[[ -2  -4  17 -14 -11 -10 -22 -32]
 [-17  13  -3   7 -29  10   0  -7]
 [ 42 -32  -4  -9  76 -19  12  35]]
|
[[ -4  17 -14 -11 -10 -22 -32  -2]
 [ 13  -3   7 -29  10   0  -7 -17]
 [-32  -4  -9  76 -19  12  35  42]]

[[ 16  -5 -10  12]
 [-50 -17  -6  10]
 [ 72 -53   4  26]
 [-22 -10  -1   5]]
|
[[ -5 -10  12  16]
 [-17  -6  10 -50]
 [-53   4  26  72]
 [-10  -1   5 -22]]

[[ -7   4  13 -16   9 -23 -10 -21   3   1   6  -3   1  -4  24  -7]
 [ -5   7  12  -8  -4  16  -8   5   8   0 -12  21  -3  62   8 -10]
 [ 27  -7  -1   5   2  -4   8 -25   9   1   4   3   3  27 -11   2]
 [ 12  -3   8   8   9   6  -1   7 -14   0  16  15   0 -11  -7   9]]
|
[[  4  13 -16   9 -23 -10 -21   3   1   6  -3   1  -4  24  -7  -7]
 [  7  12  -8  -4  16  -8   5   8   0 -12  21  -3  62   8 -10  -5]
 [ -7  -1   5   2  -4   8 -25   9   1   4   3   3  27 -11   2  27]
 [ -3   8   8   9   6  -1   7 -14   0  16  15   0 -11  -7   9  12]]

[[ 57  59 -24  30  25  49  29  45  60  31  -2  31  29]
 [ 51  51 -17  30  25  43  29  38  54  30   0  31  29]
 [ 42  42  -3  27  19  30  26  21  45  27   2  29  25]
 [ 56  56 -15  33  24  42  32  35  60  33  -1  34  30]
 [-55 -55  19 -30 -26 -47 -28 -42 -57 -30   1 -31 -30]
 [-47 -47   6 -31 -21 -35 -29 -26 -51 -31  -1 -32 -28]]
|
[[ 59 -24  30  25  49  29  45  60  31  -2  31  29  57]
 [ 51 -17  30  25  43  29  38  54  30   0  31  29  51]
 [ 42  -3  27  19  30  26  21  45  27   2  29  25  42]
 [ 56 -15  33  24  42  32  35  60  33  -1  34  30  56]
 [-55  19 -30 -26 -47 -28 -42 -57 -30   1 -31 -30 -55]
 [-47   6 -31 -21 -35 -29 -26 -51 -31  -1 -32 -28 -47]]

[[  1  23 -16 -15  29 -34  60   3]
 [  9 -29 -27 -29   7 -19 -17   3]]
|
[[ 23 -16 -15  29 -34  60   3   1]
 [-29 -27 -29   7 -19 -17   3   9]]

[[-17 -31 -62]
 [-36  -9 -62]
 [-46   7 -60]
 [-53  43 -31]
 [  4 -49 -52]
 [ 19 -60 -41]
 [-42  62   5]
 [-25  62  32]]
|
[[-31 -62 -17]
 [ -9 -62 -36]
 [  7 -60 -46]
 [ 43 -31 -53]
 [-49 -52   4]
 [-60 -41  19]
 [ 62   5 -42]
 [ 62  32 -25]]
---
[[-33  -9  31  -4  27 -44  57   4 -30 -26  -7]
 [  3 -51  -5 -52  23 -20 -39   5  20  38   0]
 [ 23  -5  58  51   3  -8  13 -34 -27 -23 -22]
 [-24 -11  52  15  60 -43 -12   4 -19   1  12]
 [  0  18  25  78  -2 -35   0 -13  11 -16  29]]
|
[[  0  18  25  78  -2 -35   0 -13  11 -16  29]
 [-33  -9  31  -4  27 -44  57   4 -30 -26  -7]
 [  3 -51  -5 -52  23 -20 -39   5  20  38   0]
 [ 23  -5  58  51   3  -8  13 -34 -27 -23 -22]
 [-24 -11  52  15  60 -43 -12   4 -19   1  12]]

[[-16   7 -11  13 -56  54 -10  16  -9  21]
 [ 41  34  -8 -15  14   7  45  11  13  43]
 [ 19  -7  36  12  20 -20 -33 -17   5 -59]
 [-10  13  48  35  18  35  24  14  37  -6]
 [-66 -35  13  -7  31 -11  18 -10  14  -8]
 [-33  -9 -28 -61  -4  -8  12  -9 -26 -28]
 [ -1  20  12 -35 -42  57   6  20  -6 -15]]
|
[[ -1  20  12 -35 -42  57   6  20  -6 -15]
 [-16   7 -11  13 -56  54 -10  16  -9  21]
 [ 41  34  -8 -15  14   7  45  11  13  43]
 [ 19  -7  36  12  20 -20 -33 -17   5 -59]
 [-10  13  48  35  18  35  24  14  37  -6]
 [-66 -35  13  -7  31 -11  18 -10  14  -8]
 [-33  -9 -28 -61  -4  -8  12  -9 -26 -28]]

[[ 16  39]
 [-49 -34]
 [-47 -42]
 [-62 -44]
 [-42 -33]
 [ 36  33]
 [-55 -37]
 [-37 -40]
 [-19 -38]
 [-16 -41]]
|
[[-16 -41]
 [ 16  39]
 [-49 -34]
 [-47 -42]
 [-62 -44]
 [-42 -33]
 [ 36  33]
 [-55 -37]
 [-37 -40]
 [-19 -38]]

[[-23  -3   4]
 [-67 -35   4]
 [-38 -16 -19]
 [ 22   4 -23]
 [ 52  17   8]
 [-38 -16 -14]
 [  7  -9  -1]]
|
[[  7  -9  -1]
 [-23  -3   4]
 [-67 -35   4]
 [-38 -16 -19]
 [ 22   4 -23]
 [ 52  17   8]
 [-38 -16 -14]]

[[  1  -8  14 -17 -24  30 -40  -6   2]
 [ -3  30  28 -58  15 -30   4 -22   9]
 [-54   0 -32  21 -23   2  -1 -35  44]]
|
[[-54   0 -32  21 -23   2  -1 -35  44]
 [  1  -8  14 -17 -24  30 -40  -6   2]
 [ -3  30  28 -58  15 -30   4 -22   9]]

[[44 28 39 55 29  0]
 [49 31 46 59 33 -1]]
|
[[49 31 46 59 33 -1]
 [44 28 39 55 29  0]]
